Below is a small trained network, with its code and all its weights. Each question gives an input and a class and asks what happens when units are switched off, that is, made to give their printed mean instead of their output.

import numpy as np


def w(rows, s, z=0):
    codes = np.array(rows[::2]) - 128.0
    scale = np.full(codes.shape[1], s)
    scale[-1] = z or s
    return codes * scale


def norm(h):
    return h / np.sqrt((h * h).mean(-1, keepdims=True) + 1e-5)


def f(y):
    return y / 2 * (1 + np.tanh(0.7978845608 * (y + 0.044715 * y**3)))


def log_softmax(a):
    a = a - a.max(-1, keepdims=True)
    return a - np.log(np.exp(a).sum(-1, keepdims=True))


def net(x, mask):
    res = np.array(x, float).reshape(1, 5) / 4 @ E
    u = 0
    for l in range(2):
        y = f(norm(res) @ A[l][:, :-1].T + A[l][:, -1])
        res = res + np.where(mask[u : u + 3], y, B[l][:, -1]) @ B[l][:, :-1]
        u += 3
    return log_softmax(norm(res)[-1] @ U[:, :-1].T + U[:, -1])


A, B = {}, {}
E = w([
[130,204,255,143,186,221,130],'x0',
[112,107,125,143,137,145,123],'x1',
[133,145,118,111,184,107,92],'x2',
[222,94,111,128,154,172,132],'x3',
[102,85,197,75,183,99,238],'x4',
],0.0062)
A[0] = w([
[234,118,112,127,130,183,149,3],'L0N0',
[140,150,104,101,254,68,64,18],'L0N1',
[152,107,164,193,20,152,197,23],'L0N2',
],0.0098,0.0031)
B[0] = w([
[138,126,127,187,233,62,89,252],'L0N0',
[85,173,100,58,115,229,76,216],'L0N1',
[64,219,89,6,184,214,7,210],'L0N2',
],0.011,0.0029)
A[1] = w([
[152,211,225,203,119,179,109,51],'L1N0',
[161,195,135,247,56,158,43,54],'L1N1',
[21,193,165,174,91,79,106,4],'L1N2',
],0.011,0.0037)
B[1] = w([
[105,80,9,138,31,79,112,254],'L1N0',
[104,126,229,80,153,128,219,237],'L1N1',
[239,128,122,198,235,146,69,186],'L1N2',
],0.012,0.006)
U = w([
[99,75,28,170,38,76,149,251],'0',
[70,209,108,53,157,206,61,4],'1',
[194,123,136,239,226,91,111,99],'2',
[107,113,230,85,133,111,254,147],'3',
],0.0089,0.0019)

Each question gives the input, the list of numbers given to net, and the class t.
The units are the neurons (one row each of A and B). Each row of codes is followed by its name. A weight is (code - 128) times the scale printed after its matrix; where a second scale follows, it is the last column's (A, B and U).
mask holds one flag per neuron, layer by layer. A switched-off neuron (its flag False) gives its mean, the last column of its row in B, instead of its output. The means were averaged over made-up inputs and are rounded, as every weight is.
A unit's drop is (log p(t) with every unit on - log p(t) with that unit switched off) / (log p(t) with every unit on - log p(t) with every unit switched off).
The circuit of an input: a set's keep is (log p(t) with only the set's units on - log p(t) with every unit switched off) / (log p(t) with every unit on - log p(t) with every unit switched off). Starting from all 6 units, units are removed one at a time, each time the one whose removal leaves the highest keep (on an exact tie, the one counted first), for as long as the keep stays at least 0.8.
circuit, biggest first: the units of the circuit, biggest drop first
most important unit: the unit with the biggest drop
top k neurons: the k neurons with the biggest drops, biggest first
top k neurons in layer l: the k neurons of layer l with the biggest drops, biggest first
drop when u is switched off: that unit's drop, to one decimal
input [-4,6,-3,8,2], class 2: top neuron in layer 0 => (L0N0)
input [0,-6,-2,-3,-3], class 2: top 2 neurons => (L1N2, L0N1)
input [-7,5,-7,8,-3], class 2: top 3 neurons => (L1N0, L0N0, L0N1)
input [8,7,5,6,-4], class 0: top 3 neurons => (L1N0, L0N2, L1N2)
input [7,-8,-1,-3,6], class 0: circuit, biggest first => (L1N0, L1N1)
input [-7,6,8,4,-5], class 1: top 2 neurons => (L0N1, L1N0)
input [-7,3,7,-8,1], class 2: top 2 neurons => (L1N2, L1N0)
input [-3,-5,8,1,-1], class 1: top 2 neurons => (L0N1, L1N0)
input [-6,-2,-8,5,5], class 1: top 2 neurons in layer 1 => (L1N0, L1N1)
input [-6,-3,-4,7,6], class 2: top 4 neurons => (L1N0, L1N1, L0N0, L0N1)
input [0,-5,0,3,-3], class 2: top 3 neurons => (L0N0, L1N0, L0N1)
input [1,7,6,6,-7], class 3: top 3 neurons => (L1N1, L0N2, L1N2)
input [-5,0,1,2,-8], class 3: top 2 neurons in layer 1 => (L1N1, L1N0)
input [-3,6,8,-1,1], class 1: circuit, biggest first => (L0N1)
input [-7,2,1,-8,0], class 2: top 2 neurons => (L1N2, L1N0)
input [6,3,6,-5,-7], class 3: top 2 neurons => (L1N1, L0N2)
input [4,1,-7,5,1], class 1: top 2 neurons => (L0N2, L1N2)
input [-5,-5,-7,-1,-4], class 1: top 2 neurons => (L0N2, L1N0)
input [6,-4,-6,6,-7], class 3: top 3 neurons => (L1N1, L1N2, L0N1)
input [1,0,-2,-4,4], class 2: most important unit => L1N2
input [-5,7,-4,1,-6], class 3: circuit, biggest first => (L1N1, L1N0)
input [-6,-5,5,6,-7], class 3: circuit, biggest first => (L1N1, L1N0, L0N2, L1N2)
input [-4,8,6,-4,-7], class 3: circuit, biggest first => (L1N1, L0N2, L1N0)
input [-4,-4,3,7,-5], class 2: top 2 neurons in layer 0 => (L0N0, L0N2)
input [-4,0,-7,3,-8], class 3: top 2 neurons in layer 1 => (L1N1, L1N0)
input [4,-7,7,1,-8], class 3: top 2 neurons in layer 1 => (L1N1, L1N2)
input [1,1,-2,-5,-3], class 2: circuit, biggest first => (L1N2)
input [-3,7,-7,1,-1], class 1: drop when L0N2 is switched off => 0.7
